Below is a small trained network, with its code and all its weights. Each question gives an input and a class and asks what happens when units are switched off, that is, made to give their printed mean instead of their output.

import numpy as np


def w(rows, s, z=0):
    codes = np.array(rows[::2]) - 128.0
    scale = np.full(codes.shape[1], s)
    scale[-1] = z or s
    return codes * scale


def norm(h):
    return h / np.sqrt((h * h).mean(-1, keepdims=True) + 1e-5)


def f(y):
    return np.maximum(y, 0)


def log_softmax(a):
    a = a - a.max(-1, keepdims=True)
    return a - np.log(np.exp(a).sum(-1, keepdims=True))


def net(x, mask):
    res = np.array(x, float).reshape(1, 4) / 4 @ E
    u = 0
    for l in range(2):
        y = f(norm(res) @ A[l][:, :-1].T + A[l][:, -1])
        res = res + np.where(mask[u : u + 3], y, B[l][:, -1]) @ B[l][:, :-1]
        u += 3
    return log_softmax(norm(res)[-1] @ U[:, :-1].T + U[:, -1])


A, B = {}, {}
E = w([
[127,229,119,145,51,160,35,143,85,96,139],'x0',
[137,63,2,131,191,81,158,79,57,121,180],'x1',
[196,104,59,154,94,55,165,5,252,109,68],'x2',
[184,71,42,133,82,103,165,115,132,108,143],'x3',
],0.01)
A[0] = w([
[144,162,89,136,83,117,59,121,39,125,131,2],'0.n1',
[79,131,209,152,93,190,41,196,123,145,170,41],'0.n2',
[117,221,227,98,117,244,61,253,89,131,131,14],'0.n3',
],0.007,0.0052)
B[0] = w([
[65,194,147,118,113,54,66,79,108,193,153,154],'0.n1',
[97,155,164,54,125,172,84,140,67,35,75,205],'0.n2',
[73,254,153,107,97,217,216,201,76,38,27,254],'0.n3',
],0.0095,0.0086)
A[1] = w([
[253,127,76,129,99,140,167,87,171,97,123,3],'1.n1',
[159,92,148,100,140,203,88,89,135,73,156,71],'1.n2',
[147,126,142,67,94,129,179,20,188,129,123,82],'1.n3',
],0.0065,0.0074)
B[1] = w([
[254,76,53,104,40,86,185,201,94,113,78,205],'1.n1',
[161,34,149,82,83,60,72,55,94,127,107,128],'1.n2',
[128,124,154,155,115,173,112,212,230,122,141,252],'1.n3',
],0.0077,0.0039)
U = w([
[226,84,48,148,71,74,147,86,189,105,95,70],'0',
[126,170,58,147,90,97,36,67,61,118,200,61],'1',
[121,109,249,155,150,130,121,112,228,171,97,19],'2',
[108,44,102,90,223,128,163,145,37,168,196,120],'3',
[81,186,204,113,104,219,106,168,66,79,95,251],'4',
],0.014,0.0027)

Each question gives the input, the list of numbers given to net, and the class t.
The units are the neurons (one row each of A and B). Each row of codes is followed by its name. A weight is (code - 128) times the scale printed after its matrix; where a second scale follows, it is the last column's (A, B and U).
mask holds one flag per neuron, layer by layer. A switched-off neuron (its flag False) gives its mean, the last column of its row in B, instead of its output. The means were averaged over made-up inputs and are rounded, as every weight is.
A unit's drop is (log p(t) with every unit on - log p(t) with that unit switched off) / (log p(t) with every unit on - log p(t) with every unit switched off).
The circuit of an input: a set's keep is (log p(t) with only the set's units on - log p(t) with every unit switched off) / (log p(t) with every unit on - log p(t) with every unit switched off). Starting from all 6 units, units are removed one at a time, each time the one whose removal leaves the highest keep (on an exact tie, the one counted first), for as long as the keep stays at least 0.8.
circuit, biggest first: the units of the circuit, biggest drop first
k most important neurons: the k neurons with the biggest drops, biggest first
k most important neurons of layer l: the k neurons of layer l with the biggest drops, biggest first
drop of u: that unit's drop, to one decimal
input [-3,3,-4,2], class 3: circuit, biggest first	0.n3
input [3,5,-5,7], class 1: circuit, biggest first	0.n1, 0.n3
input [2,-1,8,-7], class 2: 2 most important neurons	1.n3, 0.n3
input [2,-8,6,3], class 0: 3 most important neurons	0.n3, 1.n1, 0.n2
input [-5,3,2,-5], class 3: 2 most important neurons	0.n3, 0.n1
input [-5,1,-8,5], class 3: 2 most important neurons	0.n3, 0.n2
input [5,2,6,-3], class 0: 2 most important neurons of layer 0	0.n3, 0.n2
input [7,0,7,-8], class 1: 2 most important neurons	0.n3, 0.n2
input [-2,5,-2,-3], class 3: drop of 0.n3	0.2
input [3,0,2,5], class 0: drop of 0.n3	0.1
input [-5,2,-2,-2], class 3: drop of 0.n3	0.3
input [-5,-1,-7,8], class 3: drop of 0.n3	0.4
